Here is a tiny trained network, its code and every weight. The questions are about switching its units off for an input and a target symbol, where a switched-off unit gives its printed mean instead of its output.

import numpy as np


def w(rows, s, z=0):
    codes = np.array(rows[::2]) - 128.0
    scale = np.full(codes.shape[1], s)
    scale[-1] = z or s
    return codes * scale


def norm(h):
    return h / np.sqrt((h * h).mean(-1, keepdims=True) + 1e-5)


def f(y):
    return y / 2 * (1 + np.tanh(0.7978845608 * (y + 0.044715 * y**3)))


def softmax(a):
    e = np.exp(a - a.max(-1, keepdims=True))
    return e / e.sum(-1, keepdims=True)


def log_softmax(a):
    a = a - a.max(-1, keepdims=True)
    return a - np.log(np.exp(a).sum(-1, keepdims=True))


def net(x, mask):
    ids = ['Θγεζλμξτ'.index(c) for c in x.split()]
    T = len(ids)
    res = E[ids] + P[:T]
    r = norm(res)
    for j in range(3):
        rows = slice(2 * j, 2 * j + 2)
        q, k, v = (r @ M[0][rows].T for M in (Q, K, V))
        z = softmax(np.where(np.tri(T) > 0, q @ k.T / 2**0.5, -1e9)) @ v
        o = O[0][rows]
        res = res + np.where(mask[j], z, o[:, -1]) @ o[:, :-1]
    y = f(norm(res) @ A[0][:, :-1].T + A[0][:, -1])
    res = res + np.where(mask[3:7], y, B[0][:, -1]) @ B[0][:, :-1]
    return log_softmax(norm(res)[-1] @ U[:, :-1].T + U[:, -1])


Q, K, V, O, A, B = {}, {}, {}, {}, {}, {}
E = w([
[99,69,117,133,124,166,142,134],'Θ',
[84,131,148,125,111,146,100,168],'γ',
[131,252,49,72,80,160,181,130],'ε',
[144,101,72,133,96,154,96,140],'ζ',
[154,107,145,149,133,124,143,166],'λ',
[116,117,113,128,113,100,96,125],'μ',
[128,89,136,109,150,155,79,108],'ξ',
[107,112,121,176,151,131,104,112],'τ',
],0.031)
P = w([
[154,241,151,98,145,158,189,45],'0',
[55,60,67,59,123,151,73,177],'1',
[51,101,87,131,92,216,81,165],'2',
[12,76,81,144,117,199,72,174],'3',
[2,76,83,160,115,193,71,186],'4',
[9,106,85,167,85,235,65,166],'5',
[17,109,92,216,107,251,69,215],'6',
],0.0068)
Q[0] = w([
[120,149,206,124,156,120,138,73],'h1',
[74,119,46,152,76,243,23,146],'h1',
[79,61,100,106,61,169,149,234],'h2',
[146,97,88,125,99,169,86,138],'h2',
[51,74,36,129,79,199,59,129],'h3',
[146,192,213,115,182,117,169,78],'h3',
],0.011)
K[0] = w([
[121,57,95,134,135,120,60,151],'h1',
[146,249,146,126,148,140,199,66],'h1',
[185,245,74,108,159,188,174,78],'h2',
[147,153,175,157,117,172,102,93],'h2',
[118,223,127,85,108,150,192,120],'h3',
[100,25,141,144,127,60,128,186],'h3',
],0.012)
V[0] = w([
[153,111,148,185,154,189,83,247],'h1',
[175,78,73,123,71,228,159,123],'h1',
[42,135,88,166,130,171,186,110],'h2',
[183,93,68,205,194,116,140,68],'h2',
[111,115,63,104,104,112,22,34],'h3',
[84,54,122,54,206,194,168,74],'h3',
],0.012)
O[0] = w([
[162,173,143,165,74,240,154,64,110],'h1',
[190,159,128,13,116,120,199,134,254],'h1',
[166,121,173,119,90,18,201,102,226],'h2',
[137,175,156,106,244,100,132,73,114],'h2',
[6,150,99,86,126,86,129,184,81],'h3',
[174,116,220,121,87,70,144,174,183],'h3',
],0.012,0.0078)
A[0] = w([
[183,163,177,191,197,216,171,172,88],'n1',
[62,58,171,84,118,77,114,186,254],'n2',
[129,159,147,43,178,60,171,74,163],'n3',
[254,122,173,88,55,80,124,102,125],'n4',
],0.01,0.006)
B[0] = w([
[161,163,162,69,163,255,52,76,159],'n1',
[176,211,159,198,129,192,82,69,251],'n2',
[108,128,96,187,64,137,242,71,189],'n3',
[162,72,111,36,248,73,80,77,206],'n4',
],0.0095,0.014)
U = w([
[90,16,128,177,38,157,137,111,78],'Θ',
[126,215,199,119,102,149,68,161,30],'γ',
[128,198,39,96,138,171,184,150,91],'ε',
[97,63,31,108,191,100,55,159,240],'ζ',
[195,50,157,121,169,76,143,178,218],'λ',
[161,155,62,148,103,74,56,85,4],'μ',
[168,151,102,97,182,200,55,49,131],'ξ',
[127,162,102,255,162,91,175,83,49],'τ',
],0.0078,0.0038)

Each question gives the input, a string of symbols that net reads in full, and the target symbol t.
The units are the heads (2 rows each of Q, K, V and O) and the neurons (one row each of A and B). Each row of codes is followed by its name. A weight is (code - 128) times the scale printed after its matrix; where a second scale follows, it is the last column's (O, A, B and U).
mask holds one flag per unit, heads first, then neurons. A switched-off unit (its flag False) gives its mean, the last column of its rows in O or B, instead of its output. The means were averaged over made-up inputs and are rounded, as every weight is.
A unit's drop is (log p(t) with every unit on - log p(t) with that unit switched off) / (log p(t) with every unit on - log p(t) with every unit switched off).
The circuit of an input: a set's keep is (log p(t) with only the set's units on - log p(t) with every unit switched off) / (log p(t) with every unit on - log p(t) with every unit switched off). Starting from all 7 units, units are removed one at a time, each time the one whose removal leaves the highest keep (on an exact tie, the one counted first), for as long as the keep stays at least 0.8.
circuit, biggest first: the units of the circuit, biggest drop first
top k neurons: the k neurons with the biggest drops, biggest first
which heads matter: for each layer, one digit per head in row order, 1 if its drop is at least 0.15 and else 0, layers parted by /
drop of u: that unit's drop, to one decimal
input Θ λ Θ γ, target λ: circuit, biggest first => h3
input ξ λ γ Θ Θ λ, target γ: which heads matter => 011
input ζ Θ γ Θ, target ε: which heads matter => 101
input γ λ Θ Θ μ γ τ, target Θ: which heads matter => 010
input Θ Θ μ, target λ: which heads matter => 001
input ξ γ ξ ξ, target γ: circuit, biggest first => h3, n2
input ζ Θ Θ Θ λ, target ε: which heads matter => 101
input τ Θ γ, target τ: which heads matter => 010
input Θ Θ ζ ε Θ Θ, target Θ: top 3 neurons => n4, n2, n1
input ζ λ ξ Θ ζ ξ, target ε: circuit, biggest first => h3, h1
input τ Θ γ γ Θ, target τ: circuit, biggest first => h2, h1, n4
input τ Θ ξ λ ξ, target τ: top 2 neurons => n3, n4
input τ γ τ λ, target τ: top 2 neurons => n3, n4
input γ λ ξ, target Θ: circuit, biggest first => h2
input τ μ γ μ, target τ: top 2 neurons => n3, n4
input Θ μ Θ μ γ Θ ξ, target λ: drop of h3 => 0.2
input μ γ Θ τ, target ζ: drop of h1 => 0.2
input ξ τ Θ λ γ Θ, target γ: drop of h3 => 0.7
input ξ Θ λ Θ Θ ζ, target γ: drop of h3 => 1.0
input μ λ ξ, target ζ: circuit, biggest first => h1
